[[-23 -14  16  17 -12  14  -9  16]
 [ -2  -2  -6   0   9  -2   0   0]
 [  8  -6  -2  26   2 -14  -8   2]
 [  4   0   6   7   2   4  -1  -4]
 [  0   0   2   1   0   4   2  -3]
 [  1  -1   4  12   1   1  -1   0]
 [ 10   7   5   3  -1   1   2  -4]
 [ -2   0  -7  -3   7   0  -2  -1]
 [-38   0  -1 -13 -30  -9   2  22]
 [-21 -20  -2  -7   8  16  -6  16]
 [  0  -5   4  14   0  -3   1   4]
 [ -2  -2   3  13  -3  -2  -3   4]]
->
[[ -9  16 -23 -14  16  17 -12  14]
 [  0   0  -2  -2  -6   0   9  -2]
 [ -8   2   8  -6  -2  26   2 -14]
 [ -1  -4   4   0   6   7   2   4]
 [  2  -3   0   0   2   1   0   4]
 [ -1   0   1  -1   4  12   1   1]
 [  2  -4  10   7   5   3  -1   1]
 [ -2  -1  -2   0  -7  -3   7   0]
 [  2  22 -38   0  -1 -13 -30  -9]
 [ -6  16 -21 -20  -2  -7   8  16]
 [  1   4   0  -5   4  14   0  -3]
 [ -3   4  -2  -2   3  13  -3  -2]]

[[  0  22  -5  19 -12 -20  -2  21 -21   5  -9  -2]
 [ 10  29 -21  -2 -12  -3 -24  37 -33  13  -5   9]
 [ 21  20  -4   0  14   6  -9  21  13   6 -12   6]]
->
[[ -9  -2   0  22  -5  19 -12 -20  -2  21 -21   5]
 [ -5   9  10  29 -21  -2 -12  -3 -24  37 -33  13]
 [-12   6  21  20  -4   0  14   6  -9  21  13   6]]

[[ 15  -2  -2   2 -19  33   0]
 [  8  -5  10 -10  13 -13 -30]
 [ -6 -12   6   1  -5  19   0]
 [ 26  10  15   5   7 -22   9]
 [  4 -14  -6   6  -1 -10 -11]]
->
[[ 33   0  15  -2  -2   2 -19]
 [-13 -30   8  -5  10 -10  13]
 [ 19   0  -6 -12   6   1  -5]
 [-22   9  26  10  15   5   7]
 [-10 -11   4 -14  -6   6  -1]]

[[ 17 -26  28  -3 -17  -2]
 [ 11   8 -18 -11  35   6]
 [-22   7   2  12 -21  -3]]
->
[[-17  -2  17 -26  28  -3]
 [ 35   6  11   8 -18 -11]
 [-21  -3 -22   7   2  12]]

[[-31  30  41 -25 -10 -35 -19]
 [-12  10  25 -22  -7 -11   4]]
->
[[-35 -19 -31  30  41 -25 -10]
 [-11   4 -12  10  25 -22  -7]]

[[-25  -9  14  41  23  34]
 [ -8 -14 -22  31  -7  -3]
 [  8  -2  12   5 -13 -21]
 [-16 -11  -3 -11 -15  -2]
 [-17  -6  13  21  14  24]
 [ 28 -13  -3 -19  11  13]
 [  8   6   7 -24  27  -9]]
->
[[ 23  34 -25  -9  14  41]
 [ -7  -3  -8 -14 -22  31]
 [-13 -21   8  -2  12   5]
 [-15  -2 -16 -11  -3 -11]
 [ 14  24 -17  -6  13  21]
 [ 11  13  28 -13  -3 -19]
 [ 27  -9   8   6   7 -24]]

[[ -4   0   2  -3  -5   0   3   1  -8  -1   5]
 [ -1  -5 -13   1   3  -7   0   6  -3  -3 -13]
 [ 19  19  38   2 -28  22  13 -24 -17  10  31]]
->
[[ -1   5  -4   0   2  -3  -5   0   3   1  -8]
 [ -3 -13  -1  -5 -13   1   3  -7   0   6  -3]
 [ 10  31  19  19  38   2 -28  22  13 -24 -17]]

[[ 13 -14 -10  -2  17  -4  12  19  17  -5  22   8   5]
 [-33 -20 -17  31  20  26  -1 -12  34   8  19 -16   6]
 [ 20  -8  -4  -9  11 -10  11  20   7  -6  16  11   4]
 [ 20  13  11 -19 -12 -15   0   7 -21  -5 -11  10  -3]
 [ 16  14  11 -17 -15 -13  -2   2 -24  -3 -16   8  -4]]
->
[[  8   5  13 -14 -10  -2  17  -4  12  19  17  -5  22]
 [-16   6 -33 -20 -17  31  20  26  -1 -12  34   8  19]
 [ 11   4  20  -8  -4  -9  11 -10  11  20   7  -6  16]
 [ 10  -3  20  13  11 -19 -12 -15   0   7 -21  -5 -11]
 [  8  -4  16  14  11 -17 -15 -13  -2   2 -24  -3 -16]]

[[  1  -1   0]
 [ -5  -1   0]
 [-31  -7   1]
 [ 17  -3  11]
 [-12   3  11]
 [  0   1   0]
 [  0   0   1]
 [  9  -4  -6]
 [  1   2   2]
 [  0   3  -2]
 [ -3  -5   3]]
->
[[ -1   0   1]
 [ -1   0  -5]
 [ -7   1 -31]
 [ -3  11  17]
 [  3  11 -12]
 [  1   0   0]
 [  0   1   0]
 [ -4  -6   9]
 [  2   2   1]
 [  3  -2   0]
 [ -5   3  -3]]
